(in the rows, 128 means zero)
Each row of numbers stands for one thing and depends on some of the facts below. Use the named rows to name the rest.

Some things and their rows:
Z709: [ 79 120 135 122 112 107 142 157 144 121  82 121 169 110 126  98 142 151
 110  98  85 129  91 150  90  71 109 115 106 104  90 112 138]
Z242: [ 67  96 130 111 109 139 141 129 140 122 169 121 124  93 162  96 168 133
 114 108  69 123  85 175  88 113 111 111 148 105  88 163 130]
Z304: [114 130 111 137  82 121 139 152 225 118  87 116 122 149 126 181 173 152
  82 150  85 129  95 152  90  90 116 111 156 119  87 144 104]
Z318: [135 139 139 142  89 100 136 210 183 121  80 115 120 142 130 136 155 147
  86 169  69 126 131 146 100  99 120 103 157 105  85 114 119]
Z558: [108 124 113 137  83 117 142 145 216 121  86 116 122 148 131 173 172 151
  83 143  82 130  94 152  88  84 116 112 150 121  87 141 107]
Z694: [ 67 106  94 123  86 130 169 133 170 119  90 118 144 113 125 133 164 170
  83  98 105 135  83 155  90  69 111 117 122 102  91 132 108]
Z329: [ 64  98  96 118  82 116 142 134 140 137  96 118 130 107 134 106 162 141
  98  95  84 133  84 151  95 121 181 127 121 103  85 135 140]
Z377: [ 92 177  90 120 103 100 135 170 188 121 146 123 120  93 125 106 143 153
  78 127  87 152  86 147 111  94 129 112 160 104  89 116 112]
Z342: [ 68 103 103 122  84 134 167 131 171 118  87 121 146 112 127 132 166 163
  86  96 100 132  83 154  87  68 109 123 124 103  94 131 109]
Z560: [101 201  87 113 118  99 139 136 160 121 142 136 178  94 120 100 152 156
  81  92 229 129  74 146 156  96 108 110 152  98  78 177 149]
Z157: [ 77 109 126 120 107 117 148 162 143 121  79 120 178 106 126 100 143 159
 105  99  87 128  85 148  90  73 109 112 108 102  90 115 143]
Z566: [ 93 157  88 117 106 156 140 136 193 120 135 117 166  96 118 119 145 154
  88 100 218 130  80 150 110  80 110 115 141 101  84 174 108]
Z241: [100 158 116 122  77  96 132 178 198 118  78 116 120 136 140 168 147 146
  80 130 143 127  96 151  87 130 141 110 170 110  76 155 159]
Z119: [ 64 114  96 120  86 110 138 136 142 121 107 122 126  94 151  96 141 151
  80  92  89 169  86 152  85  80 119 144 107 106 117 113 145]
Z326: [ 87 136  90 115 115 150 169 132 179 120 138 120 176  94 122 108 163 165
  82  96 170 132  79 150 125  68 109 113 135 101  88 156 108]
Z942: [ 76 117 120 124 119 110 146 164 142 122  82 120 171  98 125 101 142 162
 101 105  75 131  86 148 106  66 110 111 112 103  92 111 135]
Z866: [ 67 115 138 120 113  98 140 132 140 202  83 144 126 159 126  98 141 138
 123  90  95 129 113 159  89 104 159 154 104 102  90 152 113]
Z333: [ 93 168  99 120 114  99 140 133 175 172 101 166 124 140 134  94 141 139
  84  89 113 152 135 152  86  71 111 141 104 105 128 117 112]
Z367: [ 66 219  94 117 156 101 137 130 171 125 134 186 127 107 119 162 140 148
 110  95 145 127  80 151 136  65 108 174 110 103 116 163 104]

How the things are related:
ditetrem: belongs to class; ludrem: uses
Z110 ditetrem brasin; Z112 ditetrem brasin; Z119 ditetrem brasin; Z121 ditetrem kemen; Z126 ditetrem klego; Z128 ditetrem kemen; Z13 ditetrem brasin; Z132 ditetrem brasin
Z137 ditetrem klego; Z141 ditetrem kemen; Z144 ditetrem brasin; Z149 ditetrem klego; Z151 ditetrem klego; Z154 ditetrem brasin; Z155 ditetrem klego; Z157 ditetrem drobi
Z158 ditetrem klego; Z169 ditetrem brasin; Z176 ditetrem drobi; Z187 ditetrem breflok; Z189 ditetrem drobi; Z199 ditetrem klego; Z202 ditetrem drobi; Z21 ditetrem klego
Z212 ditetrem klego; Z226 ditetrem klego; Z24 ditetrem klego; Z241 ditetrem kemen; Z242 ditetrem breflok; Z248 ditetrem nomesi; Z258 ditetrem klego; Z259 ditetrem klego
Z265 ditetrem klego; Z272 ditetrem brasin; Z278 ditetrem brasin; Z285 ditetrem breflok; Z286 ditetrem kemen; Z291 ditetrem klego; Z304 ditetrem klego; Z309 ditetrem klego
Z310 ditetrem klego; Z316 ditetrem nomesi; Z318 ditetrem drobi; Z322 ditetrem kemen; Z326 ditetrem klego; Z329 ditetrem breflok; Z333 ditetrem brasin; Z335 ditetrem klego
Z342 ditetrem klego; Z345 ditetrem brasin; Z348 ditetrem klego; Z35 ditetrem klego; Z362 ditetrem breflok; Z363 ditetrem kemen; Z367 ditetrem klego; Z371 ditetrem brasin
Z373 ditetrem brasin; Z377 ditetrem brasin; Z382 ditetrem nomesi; Z389 ditetrem klego; Z391 ditetrem klego; Z392 ditetrem brasin; Z395 ditetrem breflok; Z40 ditetrem klego
Z400 ditetrem brasin; Z406 ditetrem klego; Z411 ditetrem drobi; Z42 ditetrem klego; Z430 ditetrem drobi; Z433 ditetrem brasin; Z44 ditetrem klego; Z440 ditetrem klego
Z444 ditetrem nomesi; Z463 ditetrem drobi; Z465 ditetrem klego; Z473 ditetrem nomesi; Z48 ditetrem klego; Z480 ditetrem klego; Z503 ditetrem kemen; Z508 ditetrem klego
Z509 ditetrem kemen; Z522 ditetrem drobi; Z523 ditetrem klego; Z524 ditetrem nomesi; Z533 ditetrem klego; Z536 ditetrem drobi; Z54 ditetrem klego; Z544 ditetrem drobi
Z545 ditetrem klego; Z546 ditetrem klego; Z550 ditetrem kemen; Z558 ditetrem klego; Z560 ditetrem kemen; Z561 ditetrem brasin; Z566 ditetrem klego; Z573 ditetrem brasin
Z584 ditetrem kemen; Z585 ditetrem drobi; Z598 ditetrem nomesi; Z601 ditetrem brasin; Z608 ditetrem kemen; Z622 ditetrem nomesi; Z632 ditetrem brasin; Z639 ditetrem klego
Z640 ditetrem nomesi; Z641 ditetrem kemen; Z648 ditetrem klego; Z649 ditetrem klego; Z668 ditetrem kemen; Z686 ditetrem breflok; Z688 ditetrem kemen; Z694 ditetrem klego
Z702 ditetrem nomesi; Z705 ditetrem drobi; Z709 ditetrem drobi; Z712 ditetrem brasin; Z715 ditetrem brasin; Z725 ditetrem klego; Z74 ditetrem drobi; Z742 ditetrem klego
Z755 ditetrem breflok; Z759 ditetrem klego; Z773 ditetrem kemen; Z777 ditetrem brasin; Z788 ditetrem klego; Z799 ditetrem brasin; Z80 ditetrem breflok; Z808 ditetrem brasin
Z813 ditetrem kemen; Z82 ditetrem drobi; Z825 ditetrem drobi; Z828 ditetrem brasin; Z839 ditetrem klego; Z848 ditetrem brasin; Z850 ditetrem nomesi; Z852 ditetrem brasin
Z853 ditetrem klego; Z858 ditetrem klego; Z865 ditetrem klego; Z866 ditetrem breflok; Z870 ditetrem brasin; Z873 ditetrem klego; Z883 ditetrem brasin; Z886 ditetrem klego
Z888 ditetrem kemen; Z894 ditetrem klego; Z897 ditetrem nomesi; Z90 ditetrem breflok; Z915 ditetrem klego; Z924 ditetrem klego; Z939 ditetrem brasin; Z942 ditetrem drobi
Z954 ditetrem kemen; Z956 ditetrem brasin; Z962 ditetrem brasin; Z967 ditetrem drobi; Z969 ditetrem klego; Z975 ditetrem klego; Z981 ditetrem klego; Z990 ditetrem klego
Z998 ditetrem brasin; Z110 ludrem Z503; Z110 ludrem Z894; Z110 ludrem Z42; Z110 ludrem Z367; Z112 ludrem Z503; Z112 ludrem Z54; Z119 ludrem Z742
Z119 ludrem Z503; Z119 ludrem Z866; Z119 ludrem Z371; Z126 ludrem Z828; Z126 ludrem Z866; Z126 ludrem Z894; Z128 ludrem Z377; Z128 ludrem Z998
Z128 ludrem Z799; Z128 ludrem Z560; Z128 ludrem Z151; Z13 ludrem Z157; Z132 ludrem Z853; Z132 ludrem Z886; Z141 ludrem Z705; Z141 ludrem Z848
Z144 ludrem Z367; Z149 ludrem Z584; Z151 ludrem Z371; Z154 ludrem Z149; Z154 ludrem Z367; Z155 ludrem Z430; Z155 ludrem Z759; Z155 ludrem Z212
Z157 ludrem Z444; Z157 ludrem Z309; Z157 ludrem Z335; Z157 ludrem Z21; Z158 ludrem Z560; Z169 ludrem Z149; Z169 ludrem Z686; Z169 ludrem Z291
Z176 ludrem Z560; Z187 ludrem Z560; Z187 ludrem Z686; Z199 ludrem Z560; Z199 ludrem Z367; Z199 ludrem Z639; Z202 ludrem Z242; Z21 ludrem Z523
Z212 ludrem Z367; Z226 ludrem Z759; Z226 ludrem Z367; Z24 ludrem Z377; Z24 ludrem Z866; Z241 ludrem Z566; Z241 ludrem Z212; Z242 ludrem Z137
Z248 ludrem Z981; Z258 ludrem Z759; Z259 ludrem Z212; Z265 ludrem Z382; Z272 ludrem Z894; Z272 ludrem Z560; Z272 ludrem Z367; Z278 ludrem Z348
Z278 ludrem Z524; Z278 ludrem Z709; Z285 ludrem Z326; Z285 ludrem Z40; Z285 ludrem Z777; Z286 ludrem Z866; Z291 ludrem Z371; Z291 ludrem Z212
Z304 ludrem Z241; Z309 ludrem Z566; Z309 ludrem Z560; Z310 ludrem Z566; Z310 ludrem Z524; Z316 ludrem Z40; Z318 ludrem Z241; Z322 ludrem Z433
Z326 ludrem Z888; Z326 ludrem Z560; Z326 ludrem Z367; Z329 ludrem Z272; Z329 ludrem Z799; Z335 ludrem Z329; Z335 ludrem Z326; Z342 ludrem Z285
Z345 ludrem Z799; Z345 ludrem Z433; Z345 ludrem Z367; Z348 ludrem Z367; Z35 ludrem Z128; Z35 ludrem Z584; Z362 ludrem Z367; Z362 ludrem Z371
Z371 ludrem Z759; Z371 ludrem Z367; Z373 ludrem Z367; Z373 ludrem Z212; Z373 ludrem Z825; Z377 ludrem Z272; Z377 ludrem Z241; Z377 ludrem Z367
Z382 ludrem Z137; Z391 ludrem Z318; Z391 ludrem Z825; Z392 ludrem Z176; Z392 ludrem Z503; Z392 ludrem Z389; Z392 ludrem Z524; Z395 ludrem Z715
Z395 ludrem Z212; Z40 ludrem Z759; Z406 ludrem Z585; Z406 ludrem Z176; Z406 ludrem Z686; Z411 ludrem Z558; Z42 ludrem Z866; Z42 ludrem Z24
Z42 ludrem Z212; Z430 ludrem Z363; Z433 ludrem Z241; Z44 ludrem Z608; Z440 ludrem Z326; Z463 ludrem Z560; Z463 ludrem Z367; Z465 ludrem Z825
Z473 ludrem Z828; Z473 ludrem Z367; Z48 ludrem Z694; Z48 ludrem Z272; Z48 ludrem Z546; Z480 ludrem Z21; Z480 ludrem Z601; Z508 ludrem Z759
Z509 ludrem Z430; Z522 ludrem Z639; Z522 ludrem Z40; Z523 ludrem Z759; Z524 ludrem Z688; Z524 ludrem Z560; Z533 ludrem Z668; Z533 ludrem Z473
Z536 ludrem Z601; Z54 ludrem Z137; Z544 ludrem Z759; Z544 ludrem Z865; Z545 ludrem Z169; Z545 ludrem Z363; Z546 ludrem Z371; Z546 ludrem Z598
Z546 ludrem Z825; Z550 ludrem Z373; Z550 ludrem Z523; Z558 ludrem Z241; Z558 ludrem Z363; Z560 ludrem Z367; Z561 ludrem Z40; Z566 ludrem Z560
Z566 ludrem Z367; Z573 ludrem Z649; Z573 ludrem Z465; Z584 ludrem Z241; Z585 ludrem Z601; Z598 ludrem Z367; Z601 ludrem Z894; Z622 ludrem Z888
Z622 ludrem Z956; Z622 ludrem Z897; Z632 ludrem Z119; Z639 ludrem Z894; Z639 ludrem Z560; Z639 ludrem Z367; Z639 ludrem Z363; Z640 ludrem Z649
Z641 ludrem Z894; Z641 ludrem Z560; Z641 ludrem Z536; Z641 ludrem Z725; Z648 ludrem Z348; Z649 ludrem Z503; Z668 ludrem Z241; Z688 ludrem Z241
Z694 ludrem Z272; Z702 ludrem Z326; Z705 ludrem Z367; Z709 ludrem Z121; Z709 ludrem Z189; Z712 ludrem Z686; Z715 ludrem Z705; Z715 ludrem Z686
Z715 ludrem Z639; Z725 ludrem Z367; Z725 ludrem Z212; Z74 ludrem Z400; Z742 ludrem Z137; Z755 ludrem Z873; Z755 ludrem Z40; Z773 ludrem Z400
Z773 ludrem Z463; Z773 ludrem Z333; Z777 ludrem Z367; Z788 ludrem Z558; Z788 ludrem Z371; Z799 ludrem Z212; Z80 ludrem Z759; Z808 ludrem Z503
Z813 ludrem Z503; Z813 ludrem Z886; Z813 ludrem Z40; Z82 ludrem Z608; Z82 ludrem Z639; Z825 ludrem Z759; Z828 ludrem Z523; Z828 ludrem Z367
Z839 ludrem Z391; Z839 ludrem Z291; Z848 ludrem Z137; Z848 ludrem Z363; Z848 ludrem Z40; Z850 ludrem Z430; Z852 ludrem Z430; Z852 ludrem Z799
Z853 ludrem Z377; Z853 ludrem Z80; Z858 ludrem Z566; Z858 ludrem Z371; Z865 ludrem Z310; Z865 ludrem Z463; Z870 ludrem Z981; Z870 ludrem Z389
Z883 ludrem Z558; Z883 ludrem Z915; Z886 ludrem Z367; Z886 ludrem Z463; Z888 ludrem Z137; Z888 ludrem Z560; Z894 ludrem Z367; Z90 ludrem Z367
Z90 ludrem Z777; Z915 ludrem Z560; Z915 ludrem Z725; Z924 ludrem Z377; Z924 ludrem Z121; Z939 ludrem Z137; Z942 ludrem Z894; Z942 ludrem Z473
Z954 ludrem Z888; Z954 ludrem Z309; Z954 ludrem Z560; Z956 ludrem Z523; Z956 ludrem Z326; Z956 ludrem Z80; Z962 ludrem Z176; Z962 ludrem Z463
Z967 ludrem Z566; Z969 ludrem Z367; Z975 ludrem Z705; Z975 ludrem Z560; Z981 ludrem Z392; Z981 ludrem Z523; Z990 ludrem Z852

Which thing is each row?
No name comes twice in this set of rows, the named rows included.
[ 88 166  82 116 123 122 139 151 164 122 162 121 137  93 123  94 143 155
  79  95 151 173  80 148 119  82 113 113 135 101  86 117 128] : Z272
[ 87 101  90 116  90 137 149 136 143 168 106 120 168 122 123  96 175 138
  99  92 146 135  85 153 101 127 169 114 115 100  81 159 144] : Z187
[ 99 163  88 116 146 132 141 171 142 122 127 121 195  92 120  98 141 153
 104 108 167 128  78 145 149  75 107 109 128  98  84 115 138] : Z463
[101 135 183 118  79 161 138 125 238 136  76 200 165 157 124  99 191 174
 144  91 140 133 120 148  92  85 105 167 123 101 143 128 106] : Z759
[ 65 102 117 119  77 173 138 130 190 118  81 121 149 110 123 132 159 186
 116  99 148 128  85 149  85  94 109 177 143 102  91 127 111] : Z155

The same things again, as new rows of numbers:
Some rows with their names:
Z265: [ 71 106 121 139 147 157 101 173 150 111 162 104 134 160 103 152 120 212
 152 156 158  86 131  83  77 100]
Z639: [ 92 105 118 115 126 118 111 140 124  94 122 113 127 122 145 151 138 174
 164 105 177 123 123  90 117 115]
Z48: [ 93 111 136 156 162 144 116 152 109 113 130 107  95 124 141 157 108 200
 151 118 160 123 142  85  99 130]
Z310: [ 90 106 127 139 138 125 131 161 129 108 121 123 107 132 141 138 113 189
 167 122 162 116 164 107 108 130]
Z967: [121 146 127 110 142 108 133 132 152  77 121  90  82 128 117 132 140 218
 171 139 152  98 153  82  91 110]
Z715: [114 113 160 108 142 112  99 152 116  77 119 103  97 138 131 143 147 219
 169 126 200 127 117 100 122  84]
Z241: [111 142 135 106 121 115 146 144 154  69 131 122 116 168 152 116 141 190
 180 139 192  81 161 129 126 122]
Z119: [115 117 159 156 155 154 126 144 146 104 146  80 135 170 130 127 155 225
 162 160 190 128 116 123  97  88]
Z584: [120 133 151 111 123 118 145 163 158  67 130 121 105 166 152 124 128 206
 181 144 186  81 158 129 127 120]
Z199: [ 94 114 129 146 146 124 115 150 123 116 127 119  93 120 143 159 118 206
 149 110 158 125 125  83 107 124]
Z395: [127 134 165 125 131 124  94 152 156 106 118 114  95 123 130 156 129 189
 173 125 171 127 115 105 117 115]
Z342: [ 84 114 127 155 165 153 111 159 116 107 131 101 110 126 126 146 119 184
 152 126 163 102 133  89 102 130]
Z897: [ 83 134 167 124 122 122 105 170 116  83 133  84 132 155 100 110 129 198
 138 155 199  73 125 121 104  98]
Z363: [100 147 113 105 121 139  93 174 156  68 140  84 134 172 140 108 149 168
 181 126 203  78 118 111 125  85]
Z828: [ 87 149 159 150 158 124 124 124 108  68 123  88  94 147 112 107 150 206
 168 139 196 127 123 131 125 115]
Z316: [105 158 168 142 151 160 104 170 108  86 122  76 118 129 120 113 113 205
 144 136 191  75 122 123 107  98]
Z848: [ 72 147 153 117 162 158  98 174 127  71 148  79 130 162 105 130 152 221
 167 155 190 121 119  97 113  84]
Z725: [ 85 113 117 141 122 124 140 126 132  87 118 114 113 126 143 137 137 176
 167 109 167 121 144 105 118 135]
Z858: [ 86 124 129 155 155 149 133 154 121 106 124 108  97 121 146 154 111 197
 157 116 153 119 147  97 114 131]

Rows to name:
No name comes twice in this set of rows, the named rows included.
[124 153 114 107 118 143  99 168 151  72 121  84 135 142 110 111 152 188
 180 119 175  97 124  84 116  79] : Z430
[128 130 163 140 125 111 107 140 156  90 121 115  94 131 117 161 143 185
 174 137 170 105 129 120 120 127] : Z329
[127 119 125 108 155 108 109 165 149  70 119 119 104 168  99 106 111 198
 174 165 191  76 172 122  81  89] : Z189
[126 117 117 136 121 151 133 120 157  68 164  78 136 170 142 105 151 166
 178 160 204  71 153 131 124  98] : Z503
[117 109 139 158 155 155 133 135 129 114 125  89 117 134 151 157 121 205
 154 123 156 128 147  89  98 123] : Z126
[125 155 142 141 167 152 107 148 119  72 127  80  87 126 115 113 143 216
 164 154 152  82 152  83  90 113] : Z544
[ 93 118 165 134 160 116 120 165 148  78 167  98  84 162 132 158 113 218
 151 161 177  77 123  77 122 104] : Z954
[ 87 156 166 153 171 160 101 170 108  75 139  80  97 150 108 105 149 216
 168 160 196 123 126 127 118  91] : Z561
[ 87 122 158 112 124 105 143 164 150  69 118 126 110 165 132 110 158 214
 177 149 189 124 129 137 125 113] : Z433
[127 118 141 106 165 113 109 169 150  87 122 124  87 167 112 107 105 215
 173 165 178  76 170 106  76  93] : Z709
[123 156 165 159 169 160  93 172 149  96 125  85  91 131 100 138 129 170
 168 156 174  88 124 121 104 121] : Z755

The same things again, as new rows of numbers:
Named rows:
Z54: [ 66 121  88 151 125 116 146 125 126 135 118 124 125]
Z310: [119 125 126 157 132 112 132 134 124 131 129 125 124]
Z865: [123 127 125 154 133 108 133 135 125 132 128 124 124]
Z126: [126 131 120 154 128 106 130 137 119 125 138 128 134]
Z866: [131 120 112 106 126 145 126 128 170 132 118 119 123]
Z278: [164 136 143 113 125 137 106 128 120 142 104 136 117]
Z709: [131 113 177 119 137 181 100 118 101 146  94 148  86]
Z382: [  8 100  90 101 119 140 160 113 131 132 119 139 117]
Z850: [146 113 162 105 130 110 133 139 119 116 161 147 130]
Z248: [ 88 120 121 113 129 150 140 133 142 128 145 136 121]
Z848: [150 127 118 105 130 112 125 130 135 148 109 127 125]
Z585: [130 111 147 113 142 134 121 134 121 126 126 132 111]
Z345: [170 134 132 108 127 108 117 136 128 130 122 130 132]
Z318: [136 112 150 112 140 135 121 134 119 129 124 135 113]
Z883: [171 135 132 109 127 108 117 136 126 129 124 131 133]
Z975: [131 131 124 153 129 102 130 137 117 126 139 129 134]
Z395: [164 132 123 101 124 125 117 134 153 125 132 129 141]
Z561: [200 136 127  92 134 102 117 135 131 176 111 136 136]
Z169: [160 128 129 112 130 114 122 135 136 134 118 126 124]

Name these rows:
No name comes twice in this set of rows, the named rows included.
[144 121 123 106 128 136 124 131 168 127 125 119 125] : Z686
[129 107 148 113 141 131 124 135 124 125 126 132 110] : Z157
[127 113 140 112 141 140 123 134 124 136 123 134 112] : Z825
[ 91  98 139 117 135 141 149 133 152 123 142 129 104] : Z444
[168 126 121  96 129 129 120 131 161 147 121 127 134] : Z285
[158 136 121 108 127 115 119 134 132 137 118 129 131] : Z110
[ 94 134  89 158 131 131 138 135 141 141 128 119 126] : Z465
[117 120 121 158 134 115 135 134 131 133 128 121 119] : Z367
[135 133 138 157 126 126 116 131 105 132 124 137 124] : Z648
[133 129 110 110 127 124 127 131 141 140 110 124 124] : Z119
[157 131 124 144 133  95 129 138 116 150 133 133 137] : Z342
[166 125 149 151 129  77 126 143 105 108 151 135 140] : Z990
[ 15 115  63 143 112 104 154 114 106 124 108 131 134] : Z265
[166 132 123  98 125 127 117 133 154 132 129 130 140] : Z90
[120 130 120 156 136 110 129 135 122 131 136 123 130] : Z639

